Here is a tiny trained network, its code and every weight. The questions are about switching its units off for an input and a target symbol, where a switched-off unit gives its printed mean instead of its output.

import numpy as np


def w(rows, s, z=0):
    codes = np.array(rows[::2]) - 128.0
    scale = np.full(codes.shape[1], s)
    scale[-1] = z or s
    return codes * scale


def norm(h):
    return h / np.sqrt((h * h).mean(-1, keepdims=True) + 1e-5)


def f(y):
    return np.maximum(y, 0)


def softmax(a):
    e = np.exp(a - a.max(-1, keepdims=True))
    return e / e.sum(-1, keepdims=True)


def log_softmax(a):
    a = a - a.max(-1, keepdims=True)
    return a - np.log(np.exp(a).sum(-1, keepdims=True))


def net(x, mask):
    ids = ['ΣΦΨΩαγεζμτ'.index(c) for c in x.split()]
    T = len(ids)
    res = E[ids] + P[:T]
    u = 0
    for l in range(2):
        q, k, v = (norm(res) @ M[l].T for M in (Q, K, V))
        z = softmax(np.where(np.tri(T) > 0, q @ k.T / 2**0.5, -1e9)) @ v
        res = res + np.where(mask[u], z, O[l][:, -1]) @ O[l][:, :-1]
        u += 1
        y = f(norm(res) @ A[l][:, :-1].T + A[l][:, -1])
        res = res + np.where(mask[u : u + 12], y, B[l][:, -1]) @ B[l][:, :-1]
        u += 12
    return log_softmax(norm(res)[-1] @ U[:, :-1].T + U[:, -1])


Q, K, V, O, A, B = {}, {}, {}, {}, {}, {}
E = w([
[182,147,44,131,158,163,99,107,115,54,210],'Σ',
[176,140,50,118,127,160,96,108,214,86,145],'Φ',
[118,111,74,87,112,190,206,154,204,97,87],'Ψ',
[204,124,76,119,165,68,130,112,233,148,110],'Ω',
[175,93,134,161,198,23,143,62,107,157,170],'α',
[87,62,166,133,181,141,231,125,52,147,164],'γ',
[165,102,147,5,147,124,146,143,187,108,177],'ε',
[102,73,211,191,90,178,56,118,212,150,71],'ζ',
[55,166,134,149,192,141,96,88,135,148,156],'μ',
[127,190,136,80,184,88,134,162,159,95,80],'τ',
],0.013)
P = w([
[112,146,115,107,139,138,113,122,137,92,176],'0',
[130,110,59,74,150,147,105,84,69,77,139],'1',
[125,51,93,166,185,113,81,151,138,68,150],'2',
[108,172,90,92,76,129,162,93,141,184,116],'3',
[193,175,168,116,130,220,122,45,111,142,47],'4',
[106,173,152,179,111,117,198,111,216,92,196],'5',
[188,120,180,168,208,167,129,85,152,58,133],'6',
[75,97,31,74,79,98,115,93,91,158,119],'7',
[83,5,46,116,135,96,60,157,110,74,121],'8',
[101,152,114,111,104,137,193,87,103,167,117],'9',
[180,137,190,151,195,179,136,79,147,113,88],'10',
],0.011)
Q[0] = w([
[217,175,194,114,204,230,169,23,134,137,83],'0.h1',
[48,47,130,163,191,79,127,148,198,1,160],'0.h1',
],0.012)
K[0] = w([
[90,106,55,66,65,102,60,167,47,203,87],'0.h1',
[180,248,203,155,84,159,189,120,148,180,159],'0.h1',
],0.013)
V[0] = w([
[147,157,182,77,103,39,131,137,128,58,56],'0.h1',
[12,205,131,151,203,123,102,114,125,129,69],'0.h1',
],0.011)
O[0] = w([
[125,142,91,145,218,158,189,209,126,254,120,131],'0.h1',
[1,163,142,146,164,127,153,97,164,179,37,2],'0.h1',
],0.0071,0.0064)
A[0] = w([
[96,243,104,2,141,67,178,153,116,98,185,59],'0.n1',
[123,97,205,160,166,70,124,104,95,167,155,115],'0.n2',
[42,130,164,67,57,132,181,114,95,155,244,31],'0.n3',
[38,205,126,171,82,74,127,153,113,130,124,148],'0.n4',
[75,56,117,148,145,127,62,161,122,128,128,53],'0.n5',
[147,60,101,89,168,132,200,136,233,80,85,186],'0.n6',
[120,115,19,198,93,177,179,33,136,129,162,175],'0.n7',
[136,112,237,167,20,106,83,158,117,175,144,122],'0.n8',
[24,190,88,144,57,168,137,78,83,148,236,3],'0.n9',
[113,192,136,32,247,156,74,153,130,81,179,213],'0.n10',
[92,125,194,137,212,170,22,159,115,144,85,177],'0.n11',
[152,124,144,89,134,59,165,115,171,147,120,164],'0.n12',
],0.0066,0.0018)
B[0] = w([
[107,101,99,148,232,227,200,149,69,216,108,208],'0.n1',
[141,77,80,116,123,157,213,103,112,2,41,145],'0.n2',
[224,89,94,48,110,65,74,22,240,98,196,165],'0.n3',
[138,211,118,119,205,150,75,151,70,239,230,139],'0.n4',
[184,110,99,36,192,111,103,70,178,119,76,143],'0.n5',
[162,112,115,184,185,98,50,32,82,113,172,255],'0.n6',
[230,41,103,195,149,56,150,63,149,180,73,190],'0.n7',
[75,74,96,147,121,124,220,140,226,203,82,133],'0.n8',
[12,179,200,113,139,119,56,71,109,87,78,143],'0.n9',
[137,36,126,240,95,78,184,74,145,149,46,251],'0.n10',
[241,101,45,95,113,226,130,140,60,74,243,146],'0.n11',
[122,99,90,182,108,174,166,91,111,120,86,180],'0.n12',
],0.0068,0.0081)
Q[1] = w([
[76,63,129,186,193,100,122,175,186,65,172],'1.h1',
[237,174,250,135,128,203,136,75,95,139,67],'1.h1',
],0.019)
K[1] = w([
[189,247,192,152,57,164,249,48,170,184,165],'1.h1',
[96,37,12,15,35,78,42,127,24,229,55],'1.h1',
],0.013)
V[1] = w([
[159,192,57,191,100,131,77,155,147,116,83],'1.h1',
[110,43,171,152,64,254,65,132,186,184,134],'1.h1',
],0.017)
O[1] = w([
[156,128,126,179,135,95,73,170,81,140,91,2],'1.h1',
[205,87,141,11,123,139,128,63,92,179,66,95],'1.h1',
],0.012,0.0053)
A[1] = w([
[124,142,131,157,156,122,123,145,152,101,133,102],'1.n1',
[202,142,99,86,115,134,156,177,114,135,251,3],'1.n2',
[60,131,155,112,148,129,101,75,139,181,111,108],'1.n3',
[130,127,121,119,114,85,125,125,122,91,125,119],'1.n4',
[163,142,162,111,100,127,54,164,83,93,102,49],'1.n5',
[78,91,141,117,98,90,133,127,178,119,133,134],'1.n6',
[96,164,87,116,199,146,175,172,99,208,107,84],'1.n7',
[128,107,166,110,162,161,92,128,150,119,162,150],'1.n8',
[168,119,113,151,163,149,97,193,99,150,131,82],'1.n9',
[123,154,170,103,78,114,97,130,138,49,128,74],'1.n10',
[127,131,133,127,159,109,114,73,149,114,130,123],'1.n11',
[154,116,139,145,134,160,85,128,105,99,99,59],'1.n12',
],0.022,0.0044)
B[1] = w([
[147,91,108,106,99,113,138,108,106,166,120,163],'1.n1',
[117,173,105,84,165,6,147,126,231,66,170,247],'1.n2',
[100,134,109,181,127,47,80,99,75,137,115,165],'1.n3',
[115,129,141,167,124,170,154,117,159,158,143,156],'1.n4',
[175,145,205,215,190,148,95,55,134,113,189,146],'1.n5',
[171,139,157,83,137,163,126,103,103,135,105,155],'1.n6',
[122,171,133,148,188,181,184,170,208,252,69,159],'1.n7',
[119,145,98,182,112,116,141,125,111,140,99,181],'1.n8',
[152,218,159,96,113,142,154,148,74,107,132,155],'1.n9',
[124,136,137,74,122,86,125,204,97,214,170,136],'1.n10',
[94,165,156,104,102,150,120,178,111,114,126,244],'1.n11',
[78,76,99,79,158,121,120,164,164,114,91,165],'1.n12',
],0.02,0.015)
U = w([
[117,15,175,107,143,91,65,206,113,216,181,61],'Σ',
[165,109,219,191,232,182,45,108,130,71,123,117],'Φ',
[53,46,112,92,126,195,102,177,160,61,2,119],'Ψ',
[236,177,85,136,129,120,139,218,24,85,60,5],'Ω',
[146,37,94,246,73,142,174,86,102,122,134,171],'α',
[71,166,209,51,63,226,129,99,105,139,176,158],'γ',
[116,171,107,79,174,63,148,105,191,63,149,184],'ε',
[230,41,153,63,127,110,108,27,108,165,32,124],'ζ',
[11,170,133,159,146,66,57,49,50,134,60,34],'μ',
[102,147,106,148,244,173,163,135,142,240,55,108],'τ',
],0.0062,0.0017)

Each question gives the input, a string of symbols that net reads in full, and the target symbol t.
The units are the heads (2 rows each of Q, K, V and O) and the neurons (one row each of A and B). Each row of codes is followed by its name. A weight is (code - 128) times the scale printed after its matrix; where a second scale follows, it is the last column's (O, A, B and U).
mask holds one flag per unit, layer by layer, with each layer's heads first. A switched-off unit (its flag False) gives its mean, the last column of its rows in O or B, instead of its output. The means were averaged over made-up inputs and are rounded, as every weight is.
A unit's drop is (log p(t) with every unit on - log p(t) with that unit switched off) / (log p(t) with every unit on - log p(t) with every unit switched off).
The circuit of an input: a set's keep is (log p(t) with only the set's units on - log p(t) with every unit switched off) / (log p(t) with every unit on - log p(t) with every unit switched off). Starting from the 12 units with the biggest drops (on a tie, the unit counted first), units are removed one at a time, each time the one whose removal leaves the highest keep (on an exact tie, the one counted first), for as long as the keep stays at least 0.8.
circuit, biggest first: the units of the circuit, biggest drop first
most important unit: the unit with the biggest drop
top k neurons: the k neurons with the biggest drops, biggest first
k most important neurons of layer l: the k neurons of layer l with the biggest drops, biggest first
input Φ ε μ Ψ, target μ: circuit, biggest first -> (0.h1 1.n3 1.n2)
input Ω α γ Ω Φ ε α Φ α ε ε, target Φ: top 2 neurons -> (1.n5 1.n2)
input ε τ Σ Φ Ψ ε τ, target Φ: circuit, biggest first -> (1.h1 1.n5)
input ε Φ ε ζ, target ζ: top 2 neurons -> (0.n8 1.n2)
input ε τ ε Ω Φ γ, target γ: most important unit -> 0.n3
input Φ Ψ ε ε ε Ψ Ψ Φ Σ Ω Φ, target Φ: circuit, biggest first -> (1.h1 1.n5 0.h1)
input Ψ ε Φ, target Ψ: 2 most important neurons of layer 1 -> (1.n2 1.n12)
input α γ Ψ Σ, target γ: top 2 neurons -> (0.n9 1.n2)
input τ ζ Ψ ε τ μ, target τ: circuit, biggest first -> (0.h1 1.n7)
input Ψ Ω Ω ε Σ, target Ω: circuit, biggest first -> (1.h1 1.n9 1.n2)
input ε Ψ α α, target α: circuit, biggest first -> (1.n2 1.h1 0.n2 1.n7)
input Ω ε Φ, target Ω: circuit, biggest first -> (1.n9 1.h1 1.n2)
input Ω Ψ Ψ Ψ ε, target Ψ: top 2 neurons -> (1.n2 1.n12)
input ζ ε ε Φ ε ε Ψ, target Φ: top 2 neurons -> (1.n5 1.n2)
input Ω Φ Φ Φ ε Σ Φ Ω, target Ω: circuit, biggest first -> (1.h1 1.n2 1.n9)
input Ψ μ Ψ Φ τ ζ ε ε μ, target ζ: circuit, biggest first -> (1.h1)
input ε Σ ε ε α μ ε μ, target μ: circuit, biggest first -> (1.n3 0.n9)
input ζ ε ε ε α μ ε ε τ, target μ: circuit, biggest first -> (0.h1 1.n3)
input Φ ε μ, target Φ: circuit, biggest first -> (1.h1 1.n5 0.h1 1.n2)
input Φ Φ Ψ Φ Φ Ψ α, target Φ: most important unit -> 1.h1
input ε Φ ε α ζ Φ Φ α ε Φ Φ, target α: top 2 neurons -> (1.n2 1.n1)
input ε γ Φ Φ Φ Σ ε ε ζ, target Σ: 2 most important neurons of layer 0 -> (0.n8 0.n1)
input τ μ ε Φ ε α Σ, target Φ: 3 most important neurons of layer 1 -> (1.n5 1.n2 1.n12)
input ε ε ε ε ε Σ Φ μ ζ, target Σ: 2 most important neurons of layer 0 -> (0.n1 0.n10)
